Below are the code and all the weights of a small trained network. Each question names an input and a class and asks about switching units off, where a switched-off unit gives its printed mean instead of its output.

import numpy as np


def w(rows, s, z=0):
    codes = np.array(rows[::2]) - 128.0
    scale = np.full(codes.shape[1], s)
    scale[-1] = z or s
    return codes * scale


def f(y):
    return np.maximum(y, 0)


def log_softmax(a):
    a = a - a.max(-1, keepdims=True)
    return a - np.log(np.exp(a).sum(-1, keepdims=True))


def net(x, mask):
    res = np.array(x, float).reshape(1, 4) / 4 @ E
    y = f(res @ A[0][:, :-1].T + A[0][:, -1])
    res = res + np.where(mask, y, B[0][:, -1]) @ B[0][:, :-1]
    return log_softmax(res[-1] @ U[:, :-1].T + U[:, -1])


A, B = {}, {}
E = w([
[104,132,137,112,121,29,214,93,180,173,244,64],'x0',
[70,224,134,68,146,116,167,51,189,69,28,80],'x1',
[75,46,124,135,173,230,144,89,218,139,149,208],'x2',
[173,178,247,134,126,83,153,138,153,66,156,254],'x3',
],0.0095)
A[0] = w([
[68,186,129,82,142,111,140,64,167,77,54,94,53],'n1',
[69,95,35,108,131,168,91,114,115,176,118,53,63],'n2',
[147,82,118,155,125,123,113,143,100,140,172,147,35],'n3',
[104,126,178,113,120,75,146,89,171,170,199,119,17],'n4',
[147,138,174,134,157,148,101,148,94,78,81,189,83],'n5',
[85,83,124,114,182,209,162,98,219,131,154,175,19],'n6',
[173,85,107,172,101,131,105,185,78,176,195,148,95],'n7',
[164,120,170,111,123,125,149,130,138,117,122,148,41],'n8',
[140,44,139,151,123,187,113,192,148,177,206,158,105],'n9',
[119,123,115,127,113,211,79,143,89,97,69,155,24],'n10',
[146,176,192,155,126,112,132,143,181,79,156,194,66],'n11',
[133,120,110,131,118,139,128,124,139,104,129,106,29],'n12',
[93,102,54,140,127,169,123,126,127,191,96,48,48],'n13',
[110,105,89,99,153,155,123,141,110,148,129,82,16],'n14',
[157,128,102,157,138,183,80,151,124,93,40,160,26],'n15',
[79,119,134,113,114,111,92,157,125,139,138,145,16],'n16',
[188,183,128,128,114,93,140,148,67,125,107,76,14],'n17',
[158,153,114,76,104,123,117,143,109,117,138,115,26],'n18',
[173,116,190,130,111,119,124,157,115,108,176,194,73],'n19',
[120,162,144,144,149,117,137,142,122,104,145,169,28],'n20',
[181,222,100,107,77,61,88,178,88,115,113,89,43],'n21',
[121,132,131,155,128,197,76,154,96,106,50,159,22],'n22',
[131,160,185,134,102,84,110,137,48,132,91,88,7],'n23',
[47,176,122,79,151,158,172,72,194,88,66,128,91],'n24',
[109,164,128,59,134,125,142,77,188,73,53,94,32],'n25',
[72,88,128,154,207,184,103,68,216,144,130,192,18],'n26',
[82,124,79,111,142,147,99,117,106,165,128,97,39],'n27',
[145,176,197,56,154,125,158,99,156,67,119,184,97],'n28',
[180,88,124,157,103,117,83,151,84,153,174,151,2],'n29',
[132,161,213,147,123,127,138,133,153,84,164,165,46],'n30',
[79,133,133,124,116,75,227,95,194,183,255,84,10],'n31',
],0.012,0.0065)
B[0] = w([
[120,189,180,209,198,182,83,84,85,160,166,110,234],'n1',
[174,66,56,154,73,94,183,62,178,160,135,239,223],'n2',
[132,158,162,156,178,132,129,96,95,122,123,121,174],'n3',
[174,155,80,67,159,149,98,175,157,141,138,117,193],'n4',
[182,153,75,77,151,124,115,150,171,161,164,113,199],'n5',
[52,61,194,91,47,49,172,198,94,29,56,122,218],'n6',
[76,198,192,207,216,165,83,69,94,149,123,95,233],'n7',
[122,89,87,130,132,137,118,109,123,133,123,121,151],'n8',
[83,198,194,202,158,168,90,118,66,116,123,104,235],'n9',
[168,190,89,54,158,113,115,167,169,142,156,114,189],'n10',
[163,65,29,153,60,131,170,60,135,166,134,189,213],'n11',
[119,140,124,137,110,134,144,135,132,148,160,171,130],'n12',
[183,55,108,136,66,107,167,42,180,168,180,211,211],'n13',
[154,80,68,142,117,119,137,88,121,135,119,118,162],'n14',
[191,192,103,45,156,133,130,160,147,133,143,75,192],'n15',
[101,134,103,142,129,148,117,138,126,142,118,115,128],'n16',
[79,85,163,111,94,108,162,172,86,68,81,127,186],'n17',
[93,116,125,127,132,116,146,153,140,117,127,116,143],'n18',
[152,61,106,160,100,137,133,33,150,181,144,159,211],'n19',
[131,87,104,122,133,118,128,98,118,144,133,142,153],'n20',
[54,50,200,122,61,95,151,191,129,49,91,124,215],'n21',
[162,187,90,53,146,160,108,180,186,141,153,85,192],'n22',
[70,81,159,103,88,100,160,174,122,79,101,124,179],'n23',
[88,175,189,206,186,186,83,121,66,144,135,98,244],'n24',
[126,175,159,189,203,163,75,98,76,144,142,128,220],'n25',
[47,70,181,110,52,33,173,208,87,45,82,77,217],'n26',
[155,78,83,144,110,100,159,104,135,164,138,180,170],'n27',
[147,81,96,171,103,92,158,67,164,184,148,174,220],'n28',
[85,183,163,171,190,150,124,119,125,135,119,106,193],'n29',
[159,82,62,148,94,129,167,80,143,153,133,166,195],'n30',
[212,217,75,1,172,172,71,218,183,130,117,77,251],'n31',
],0.0089,0.017)
U = w([
[97,196,179,252,178,179,80,85,84,157,156,135,228],'0',
[165,64,55,172,75,144,130,46,154,177,160,203,185],'1',
[180,207,82,1,150,166,86,191,160,145,155,117,69],'2',
[46,74,193,126,57,123,127,196,97,56,117,135,5],'3',
],0.008,0.002)

Each question gives the input, the list of numbers given to net, and the class t.
The units are the neurons (one row each of A and B). Each row of codes is followed by its name. A weight is (code - 128) times the scale printed after its matrix; where a second scale follows, it is the last column's (A, B and U).
mask holds one flag per neuron, in row order. A switched-off neuron (its flag False) gives its mean, the last column of its row in B, instead of its output. The means were averaged over made-up inputs and are rounded, as every weight is.
A unit's drop is (log p(t) with every unit on - log p(t) with that unit switched off) / (log p(t) with every unit on - log p(t) with every unit switched off).
The circuit of an input: a set's keep is (log p(t) with only the set's units on - log p(t) with every unit switched off) / (log p(t) with every unit on - log p(t) with every unit switched off). Starting from the 12 units with the biggest drops (on a tie, the unit counted first), units are removed one at a time, each time the one whose removal leaves the highest keep (on an exact tie, the one counted first), for as long as the keep stays at least 0.8.
units of the circuit, in order: the units of the circuit, biggest drop first
most important unit: the unit with the biggest drop
top k neurons: the k neurons with the biggest drops, biggest first
drop when u is switched off: that unit's drop, to one decimal
input [8,4,8,4], class 2: units of the circuit, in order -> (n31)
input [-4,2,3,-5], class 1: top 3 neurons -> (n31, n2, n13)
input [-2,-7,5,8], class 1: top 3 neurons -> (n11, n19, n30)
input [-5,1,8,-3], class 3: top 2 neurons -> (n26, n6)
input [5,-8,5,-6], class 0: top 2 neurons -> (n9, n7)
input [-6,2,0,-5], class 2: top 2 neurons -> (n15, n22)
input [4,3,4,2], class 2: top 3 neurons -> (n31, n21, n4)
input [-4,-3,0,1], class 2: top 2 neurons -> (n24, n1)
input [3,-8,8,-3], class 0: top 4 neurons -> (n9, n7, n21, n3)
input [-7,-7,8,4], class 3: top 2 neurons -> (n26, n6)
input [4,-5,-1,-6], class 1: top 2 neurons -> (n2, n13)
input [2,0,7,-6], class 3: top 2 neurons -> (n6, n26)
input [3,-5,-2,6], class 1: drop when n19 is switched off -> 1.0
input [1,5,-8,6], class 3: most important unit -> n21
input [0,-4,7,4], class 3: drop when n6 is switched off -> 0.1
input [-1,4,1,6], class 1: drop when n12 is switched off -> 0.0
